Here is a tiny trained network, its code and every weight. The questions are about switching its units off for an input and a class, where a switched-off unit gives its printed mean instead of its output.

import numpy as np


def w(rows, s, z=0):
    codes = np.array(rows[::2]) - 128.0
    scale = np.full(codes.shape[1], s)
    scale[-1] = z or s
    return codes * scale


def f(y):
    return np.maximum(y, 0)


def log_softmax(a):
    a = a - a.max(-1, keepdims=True)
    return a - np.log(np.exp(a).sum(-1, keepdims=True))


def net(x, mask):
    res = np.array(x, float).reshape(1, 8) / 4 @ E
    y = f(res @ A[0][:, :-1].T + A[0][:, -1])
    res = res + np.where(mask, y, B[0][:, -1]) @ B[0][:, :-1]
    return log_softmax(res[-1] @ U[:, :-1].T + U[:, -1])


A, B = {}, {}
E = w([
[148,181,238,232,96],'x0',
[127,126,129,129,134],'x1',
[174,221,138,50,65],'x2',
[255,113,76,170,129],'x3',
[125,126,126,136,125],'x4',
[152,19,175,90,45],'x5',
[128,125,135,128,133],'x6',
[132,130,129,128,129],'x7',
],0.0066)
A[0] = w([
[4,159,144,75,148,125],'N1',
[125,80,66,60,134,106],'N2',
[145,152,210,201,81,93],'N3',
[116,72,63,55,133,92],'N4',
[229,145,69,146,144,105],'N5',
[142,157,222,211,84,83],'N6',
[145,196,139,62,84,92],'N7',
[129,121,121,161,126,255],'N8',
[2,158,172,58,143,103],'N9',
[70,35,126,199,202,99],'N10',
[110,104,65,64,136,99],'N11',
[154,53,175,108,72,89],'N12',
[82,53,122,199,207,149],'N13',
[138,88,53,69,126,111],'N14',
[160,58,168,111,70,96],'N15',
[163,63,171,113,67,97],'N16',
[131,187,129,76,101,107],'N17',
[215,134,70,137,145,144],'N18',
[126,193,118,165,179,176],'N19',
[75,27,125,203,201,91],'N20',
[113,205,94,145,202,85],'N21',
[150,201,141,55,85,85],'N22',
[219,130,65,143,134,97],'N23',
[123,220,106,174,207,81],'N24',
[129,205,103,164,202,94],'N25',
[110,94,63,54,139,90],'N26',
[149,141,212,199,78,118],'N27',
[156,53,174,108,62,84],'N28',
],0.0068,0.0091)
B[0] = w([
[168,80,203,200,118,176],'N1',
[116,185,115,159,196,156],'N2',
[99,192,84,149,224,171],'N3',
[105,191,103,161,206,155],'N4',
[120,67,185,199,112,157],'N5',
[96,202,79,154,241,172],'N6',
[178,173,79,140,67,153],'N7',
[168,116,220,2,161,254],'N8',
[175,54,214,239,99,171],'N9',
[201,197,83,120,59,171],'N10',
[118,170,123,169,186,150],'N11',
[60,95,65,116,113,157],'N12',
[186,177,107,94,76,188],'N13',
[118,173,135,156,194,156],'N14',
[59,94,71,112,115,159],'N15',
[56,90,71,112,119,160],'N16',
[162,143,109,129,85,148],'N17',
[129,77,201,155,127,169],'N18',
[103,78,130,65,105,188],'N19',
[201,202,84,116,55,170],'N20',
[58,50,83,105,91,152],'N21',
[178,172,76,135,63,153],'N22',
[128,75,192,205,117,151],'N23',
[33,56,41,89,85,157],'N24',
[61,70,71,106,92,155],'N25',
[109,186,111,179,201,151],'N26',
[107,171,102,128,202,183],'N27',
[46,84,57,116,112,158],'N28',
],0.0074,0.0092)
U = w([
[142,119,151,78,143,254],'0',
[99,196,96,183,223,59],'1',
[38,57,59,98,75,58],'2',
[157,125,167,75,136,197],'3',
[212,197,88,122,32,69],'4',
[151,59,194,254,103,74],'5',
],0.011,0.0072)

Each question gives the input, the list of numbers given to net, and the class t.
The units are the neurons (one row each of A and B). Each row of codes is followed by its name. A weight is (code - 128) times the scale printed after its matrix; where a second scale follows, it is the last column's (A, B and U).
mask holds one flag per neuron, in row order. A switched-off neuron (its flag False) gives its mean, the last column of its row in B, instead of its output. The means were averaged over made-up inputs and are rounded, as every weight is.
A unit's drop is (log p(t) with every unit on - log p(t) with that unit switched off) / (log p(t) with every unit on - log p(t) with every unit switched off).
The circuit of an input: a set's keep is (log p(t) with only the set's units on - log p(t) with every unit switched off) / (log p(t) with every unit on - log p(t) with every unit switched off). Starting from the 12 units with the biggest drops (on a tie, the unit counted first), units are removed one at a time, each time the one whose removal leaves the highest keep (on an exact tie, the one counted first), for as long as the keep stays at least 0.8.
units of the circuit, in order: the units of the circuit, biggest drop first
unit that matters most: the unit with the biggest drop
k most important neurons: the k neurons with the biggest drops, biggest first
drop when u is switched off: that unit's drop, to one decimal
input [8,-7,5,2,0,1,0,8], class 1: units of the circuit, in order : [N6 N3]
input [-4,-2,1,-6,-8,1,8,5], class 5: most important neuron : [N9]
input [-1,-6,-8,7,-3,2,7,-1], class 4: units of the circuit, in order : [N20 N10]
input [0,-1,2,8,3,6,-5,-2], class 5: units of the circuit, in order : [N23 N5]
input [-3,-6,-5,-7,0,4,6,5], class 5: units of the circuit, in order : [N9 N1]
input [-5,1,-2,-8,8,-4,-1,-1], class 5: units of the circuit, in order : [N9 N1]
input [2,5,6,5,-6,-7,6,-6], class 2: units of the circuit, in order : [N24 N25 N21]
input [-7,-6,-7,5,3,-8,7,-7], class 2: 3 most important neurons : [N24 N21 N25]
input [-4,-1,1,7,-7,8,6,8], class 2: units of the circuit, in order : [N28 N15]
input [7,-5,1,-5,3,6,-8,-6], class 1: 3 most important neurons : [N6 N3 N27]
input [-1,6,-6,1,4,-8,8,8], class 2: units of the circuit, in order : [N24 N21]
input [6,0,-7,5,3,2,6,-4], class 4: units of the circuit, in order : [N20 N13]
input [-4,5,4,2,6,6,5,-3], class 2: units of the circuit, in order : [N28 N15]
input [-4,-1,-5,2,-6,-7,-2,1], class 2: units of the circuit, in order : [N24 N21]
input [-6,4,-7,2,-4,2,-3,0], class 4: 2 most important neurons : [N20 N10]
input [8,1,-8,-2,7,7,3,0], class 1: unit that matters most : N6
input [-1,-6,7,-8,6,-3,1,3], class 5: drop when N1 is switched off : 0.3
input [6,-2,5,4,-4,3,6,-2], class 1: drop when N27 is switched off : 0.2
input [5,-6,-6,7,-5,7,-4,5], class 2: drop when N9 is switched off : 0.1
input [0,-6,7,-6,0,7,-2,7], class 2: unit that matters most : N28
